Below is a small trained network, with its code and all its weights. Each question gives an input and a class and asks what happens when units are switched off, that is, made to give their printed mean instead of their output.

import numpy as np


def w(rows, s, z=0):
    codes = np.array(rows[::2]) - 128.0
    scale = np.full(codes.shape[1], s)
    scale[-1] = z or s
    return codes * scale


def f(y):
    return y / 2 * (1 + np.tanh(0.7978845608 * (y + 0.044715 * y**3)))


def log_softmax(a):
    a = a - a.max(-1, keepdims=True)
    return a - np.log(np.exp(a).sum(-1, keepdims=True))


def net(x, mask):
    res = np.array(x, float).reshape(1, 3) / 4 @ E
    y = f(res @ A[0][:, :-1].T + A[0][:, -1])
    res = res + np.where(mask, y, B[0][:, -1]) @ B[0][:, :-1]
    return log_softmax(res[-1] @ U[:, :-1].T + U[:, -1])


A, B = {}, {}
E = w([
[63,254,87,179,158,120,165,134,137,104,150],'x0',
[155,131,67,171,158,158,143,28,103,186,85],'x1',
[81,81,132,159,197,68,164,189,154,163,88],'x2',
],0.012)
A[0] = w([
[95,117,103,91,75,88,105,140,124,110,139,204],'n1',
[161,64,201,86,117,128,121,107,72,124,110,100],'n2',
[148,163,132,60,83,158,96,76,112,64,208,108],'n3',
[65,87,176,168,173,52,223,153,203,179,41,133],'n4',
[25,175,123,178,156,126,170,102,93,106,173,141],'n5',
[117,140,208,128,96,95,118,212,231,82,107,122],'n6',
[181,130,93,165,154,178,130,73,118,241,54,115],'n7',
[193,165,37,132,173,121,138,76,83,159,92,120],'n8',
[172,176,118,91,41,168,123,89,56,77,166,114],'n9',
[100,122,145,91,118,126,89,183,125,54,208,128],'n10',
[91,223,113,211,132,170,191,159,201,125,209,107],'n11',
[144,158,148,76,107,178,139,70,99,89,179,194],'n12',
[71,34,103,179,175,47,159,189,172,183,61,106],'n13',
[79,135,218,61,56,69,126,154,191,85,148,109],'n14',
[128,128,156,117,80,97,133,184,215,83,186,121],'n15',
[113,254,123,159,115,141,132,108,145,78,165,122],'n16',
[150,173,157,135,74,144,89,95,61,92,136,123],'n17',
[148,118,72,166,165,153,141,96,84,181,61,125],'n18',
[138,101,106,133,154,152,138,121,158,96,164,167],'n19',
[112,139,87,176,103,158,56,50,105,178,84,128],'n20',
[146,141,118,89,68,181,141,117,74,73,186,123],'n21',
[151,147,73,156,45,183,62,85,81,105,151,118],'n22',
[113,121,118,120,131,168,91,109,151,155,134,249],'n23',
[127,39,151,121,117,176,75,108,177,186,83,129],'n24',
[114,162,164,33,117,76,67,176,159,53,174,116],'n25',
[190,87,136,44,93,112,49,164,91,182,88,132],'n26',
[208,90,193,98,107,163,33,107,139,152,83,128],'n27',
[114,171,77,201,153,148,126,138,184,76,175,118],'n28',
],0.0085,0.016)
B[0] = w([
[132,140,79,139,101,130,157,139,167,132,164,203],'n1',
[138,98,246,136,114,96,99,92,146,93,73,170],'n2',
[90,161,182,93,165,119,117,138,87,161,128,189],'n3',
[73,173,125,67,187,117,118,155,110,144,144,225],'n4',
[169,105,146,110,79,63,112,122,160,125,105,202],'n5',
[143,97,116,153,145,140,179,109,106,152,144,199],'n6',
[148,88,122,191,126,156,191,76,107,131,141,206],'n7',
[174,85,130,158,140,151,157,92,108,130,151,195],'n8',
[88,158,154,106,189,120,128,159,104,158,106,202],'n9',
[166,106,88,145,137,137,181,73,103,127,159,187],'n10',
[176,146,172,124,120,85,128,93,141,106,60,204],'n11',
[119,162,102,99,143,129,145,153,147,154,152,226],'n12',
[82,171,177,73,154,128,121,157,85,161,111,218],'n13',
[164,118,126,147,143,129,164,70,87,120,148,192],'n14',
[151,107,92,146,126,157,159,81,86,131,147,184],'n15',
[164,122,158,107,95,77,110,137,140,107,66,209],'n16',
[96,147,143,99,141,135,114,159,100,135,119,176],'n17',
[142,106,104,147,126,160,182,76,83,140,167,190],'n18',
[128,139,96,115,106,156,121,150,165,136,168,159],'n19',
[138,129,85,148,126,145,159,87,103,134,138,193],'n20',
[101,171,142,102,164,113,132,135,92,163,121,181],'n21',
[89,164,151,117,187,127,138,133,97,164,111,197],'n22',
[124,148,33,108,102,137,138,166,197,123,197,254],'n23',
[152,142,153,133,91,72,115,124,151,124,99,188],'n24',
[168,87,109,167,155,149,180,84,93,126,164,196],'n25',
[153,131,158,126,90,88,110,110,167,120,81,197],'n26',
[141,123,163,104,102,99,133,153,140,122,91,198],'n27',
[152,139,166,138,99,86,104,100,150,129,90,177],'n28',
],0.012,0.015)
U = w([
[172,96,102,179,161,138,174,77,66,131,174,118],'0',
[33,174,156,68,213,109,130,161,79,160,116,108],'1',
[193,124,182,109,79,67,122,120,190,101,41,66],'2',
[116,145,27,101,107,131,136,183,248,123,208,253],'3',
[96,118,127,157,134,120,95,130,124,82,148,88],'4',
[129,115,124,144,159,176,102,125,119,82,124,98],'5',
],0.014,0.0062)

Each question gives the input, the list of numbers given to net, and the class t.
The units are the neurons (one row each of A and B). Each row of codes is followed by its name. A weight is (code - 128) times the scale printed after its matrix; where a second scale follows, it is the last column's (A, B and U).
mask holds one flag per neuron, in row order. A switched-off neuron (its flag False) gives its mean, the last column of its row in B, instead of its output. The means were averaged over made-up inputs and are rounded, as every weight is.
A unit's drop is (log p(t) with every unit on - log p(t) with that unit switched off) / (log p(t) with every unit on - log p(t) with every unit switched off).
The circuit of an input: a set's keep is (log p(t) with only the set's units on - log p(t) with every unit switched off) / (log p(t) with every unit on - log p(t) with every unit switched off). Starting from the 12 units with the biggest drops (on a tie, the unit counted first), units are removed one at a time, each time the one whose removal leaves the highest keep (on an exact tie, the one counted first), for as long as the keep stays at least 0.8.
circuit, biggest first: the units of the circuit, biggest drop first
unit that matters most: the unit with the biggest drop
top k neurons: the k neurons with the biggest drops, biggest first
drop when u is switched off: that unit's drop, to one decimal
input [8,5,7], class 2: circuit, biggest first	[n5]
input [-3,3,4], class 1: top 2 neurons	[n13; n4]
input [8,7,-1], class 2: top 4 neurons	[n16; n5; n11; n28]
input [-8,6,-4], class 2: top 2 neurons	[n27; n26]
input [8,-8,0], class 0: top 4 neurons	[n25; n10; n15; n6]
input [-5,-5,-4], class 0: top 4 neurons	[n25; n10; n16; n14]
input [6,5,-2], class 2: top 2 neurons	[n16; n5]
input [6,1,5], class 2: top 2 neurons	[n5; n11]
input [-3,0,2], class 3: top 2 neurons	[n11; n16]
input [7,0,-6], class 2: top 3 neurons	[n16; n11; n5]
input [-5,-5,-2], class 0: top 4 neurons	[n25; n16; n10; n14]
input [7,4,-8], class 1: top 2 neurons	[n22; n9]
input [8,-7,-2], class 2: top 2 neurons	[n16; n11]
input [-5,-8,-7], class 0: circuit, biggest first	[n25]
input [0,-1,-4], class 1: top 2 neurons	[n3; n9]
input [-7,6,-8], class 1: top 2 neurons	[n22; n9]
input [-3,3,2], class 3: drop when n14 is switched off	0.1
input [2,-1,-3], class 3: drop when n4 is switched off	0.2
input [-2,1,3], class 3: drop when n22 is switched off	0.2
input [8,-7,6], class 2: unit that matters most	n11
